Here is a tiny trained network, its code and every weight. The questions are about switching its units off for an input and a class, where a switched-off unit gives its printed mean instead of its output.

import numpy as np


def w(rows, s, z=0):
    codes = np.array(rows[::2]) - 128.0
    scale = np.full(codes.shape[1], s)
    scale[-1] = z or s
    return codes * scale


def f(y):
    return np.maximum(y, 0)


def log_softmax(a):
    a = a - a.max(-1, keepdims=True)
    return a - np.log(np.exp(a).sum(-1, keepdims=True))


def net(x, mask):
    res = np.array(x, float).reshape(1, 6) / 4 @ E
    y = f(res @ A[0][:, :-1].T + A[0][:, -1])
    res = res + np.where(mask, y, B[0][:, -1]) @ B[0][:, :-1]
    return log_softmax(res[-1] @ U[:, :-1].T + U[:, -1])


A, B = {}, {}
E = w([
[156,121,130,37,110,132,173,48,163,192],'x0',
[182,171,158,164,134,229,146,124,131,76],'x1',
[34,188,254,213,71,95,165,166,178,165],'x2',
[93,210,82,110,148,141,119,131,181,66],'x3',
[175,199,116,206,48,49,183,54,100,70],'x4',
[124,83,180,72,73,137,217,206,70,44],'x5',
],0.0093)
A[0] = w([
[122,102,75,139,80,143,154,146,60,118,94],'neuron 0',
[154,75,64,99,150,146,113,187,85,96,41],'neuron 1',
[131,138,110,192,158,95,97,193,98,106,236],'neuron 2',
[116,81,138,165,183,95,74,183,124,208,96],'neuron 3',
[75,77,136,159,163,120,69,185,144,189,119],'neuron 4',
[118,165,202,148,84,71,141,41,189,165,154],'neuron 5',
[108,33,144,35,127,146,99,89,117,228,201],'neuron 6',
[184,105,142,142,70,95,162,134,47,2,174],'neuron 7',
[137,160,54,127,125,121,120,56,65,109,152],'neuron 8',
[115,60,112,72,157,133,137,118,129,201,147],'neuron 9',
[80,130,113,146,158,169,115,119,162,70,1],'neuron 10',
[86,119,228,137,132,175,171,224,94,101,185],'neuron 11',
[92,126,183,175,105,99,120,127,141,166,139],'neuron 12',
],0.0097,0.0029)
B[0] = w([
[129,108,185,206,94,129,101,143,164,119,170],'neuron 0',
[83,230,151,199,137,78,136,109,64,141,197],'neuron 1',
[93,120,145,119,117,152,120,62,175,68,198],'neuron 2',
[76,128,154,168,113,83,100,81,83,84,194],'neuron 3',
[86,90,132,177,148,126,159,105,30,60,198],'neuron 4',
[144,227,105,187,139,53,140,137,160,137,216],'neuron 5',
[211,188,83,93,255,4,179,202,117,216,237],'neuron 6',
[60,92,179,195,78,83,67,69,11,91,252],'neuron 7',
[129,19,116,95,237,85,74,121,158,156,191],'neuron 8',
[232,185,86,124,180,36,119,99,134,241,203],'neuron 9',
[148,178,146,115,143,202,124,119,169,161,156],'neuron 10',
[142,121,194,47,79,135,189,242,176,27,234],'neuron 11',
[73,171,103,198,88,133,176,120,119,128,191],'neuron 12',
],0.0075,0.014)
U = w([
[209,127,45,9,188,104,140,142,154,194,168],'0',
[111,132,207,115,82,149,200,216,111,70,148],'1',
[72,50,133,144,123,134,61,48,80,52,144],'2',
[99,185,86,154,138,210,132,80,184,95,92],'3',
[115,182,123,215,142,70,135,60,68,177,175],'4',
[125,74,72,118,113,156,108,144,106,223,2],'5',
],0.011,0.0031)

Each question gives the input, the list of numbers given to net, and the class t.
The units are the neurons (one row each of A and B). Each row of codes is followed by its name. A weight is (code - 128) times the scale printed after its matrix; where a second scale follows, it is the last column's (A, B and U).
mask holds one flag per neuron, in row order. A switched-off neuron (its flag False) gives its mean, the last column of its row in B, instead of its output. The means were averaged over made-up inputs and are rounded, as every weight is.
A unit's drop is (log p(t) with every unit on - log p(t) with that unit switched off) / (log p(t) with every unit on - log p(t) with every unit switched off).
The circuit of an input: a set's keep is (log p(t) with only the set's units on - log p(t) with every unit switched off) / (log p(t) with every unit on - log p(t) with every unit switched off). Starting from the 12 units with the biggest drops (on a tie, the unit counted first), units are removed one at a time, each time the one whose removal leaves the highest keep (on an exact tie, the one counted first), for as long as the keep stays at least 0.8.
circuit, biggest first: the units of the circuit, biggest drop first
k most important neurons: the k neurons with the biggest drops, biggest first
drop when u is switched off: that unit's drop, to one decimal
input [-3,-6,-6,-4,-4,6], class 4: circuit, biggest first -> (neuron 1)
input [1,-4,-1,-5,8,6], class 2: circuit, biggest first -> (neuron 6; neuron 7)
input [-1,7,-2,2,-4,-6], class 3: circuit, biggest first -> (neuron 6; neuron 7)
input [-1,0,-5,-1,2,0], class 2: 4 most important neurons -> (neuron 6; neuron 5; neuron 9; neuron 8)
input [-7,-7,-6,2,0,2], class 2: 2 most important neurons -> (neuron 6; neuron 5)
input [0,7,-4,5,0,-4], class 3: 2 most important neurons -> (neuron 6; neuron 9)
input [1,-1,-7,-7,6,6], class 2: 3 most important neurons -> (neuron 7; neuron 5; neuron 8)
input [-3,-1,0,8,2,-3], class 3: 2 most important neurons -> (neuron 6; neuron 7)
input [-7,7,-2,7,1,2], class 2: 4 most important neurons -> (neuron 7; neuron 6; neuron 2; neuron 5)
input [3,-2,4,1,-7,-1], class 0: 3 most important neurons -> (neuron 7; neuron 6; neuron 1)
input [2,2,5,2,6,4], class 1: 4 most important neurons -> (neuron 11; neuron 9; neuron 6; neuron 1)
input [-7,2,0,4,-5,-3], class 3: 3 most important neurons -> (neuron 7; neuron 10; neuron 8)
input [2,-7,1,2,-3,0], class 0: 2 most important neurons -> (neuron 7; neuron 6)
input [-1,-8,-3,5,-1,-1], class 0: circuit, biggest first -> (neuron 7)
input [-8,4,-3,-3,-2,3], class 1: 2 most important neurons -> (neuron 11; neuron 8)
input [-8,8,5,-4,6,3], class 1: drop when neuron 11 is switched off -> 1.8
input [-2,3,-7,8,3,7], class 2: drop when neuron 2 is switched off -> 0.0
input [-7,3,1,4,4,-5], class 3: drop when neuron 7 is switched off -> 0.1
input [-8,-8,-2,3,5,-7], class 2: drop when neuron 6 is switched off -> 0.2
input [8,-1,-6,-3,7,0], class 0: circuit, biggest first -> (neuron 8)
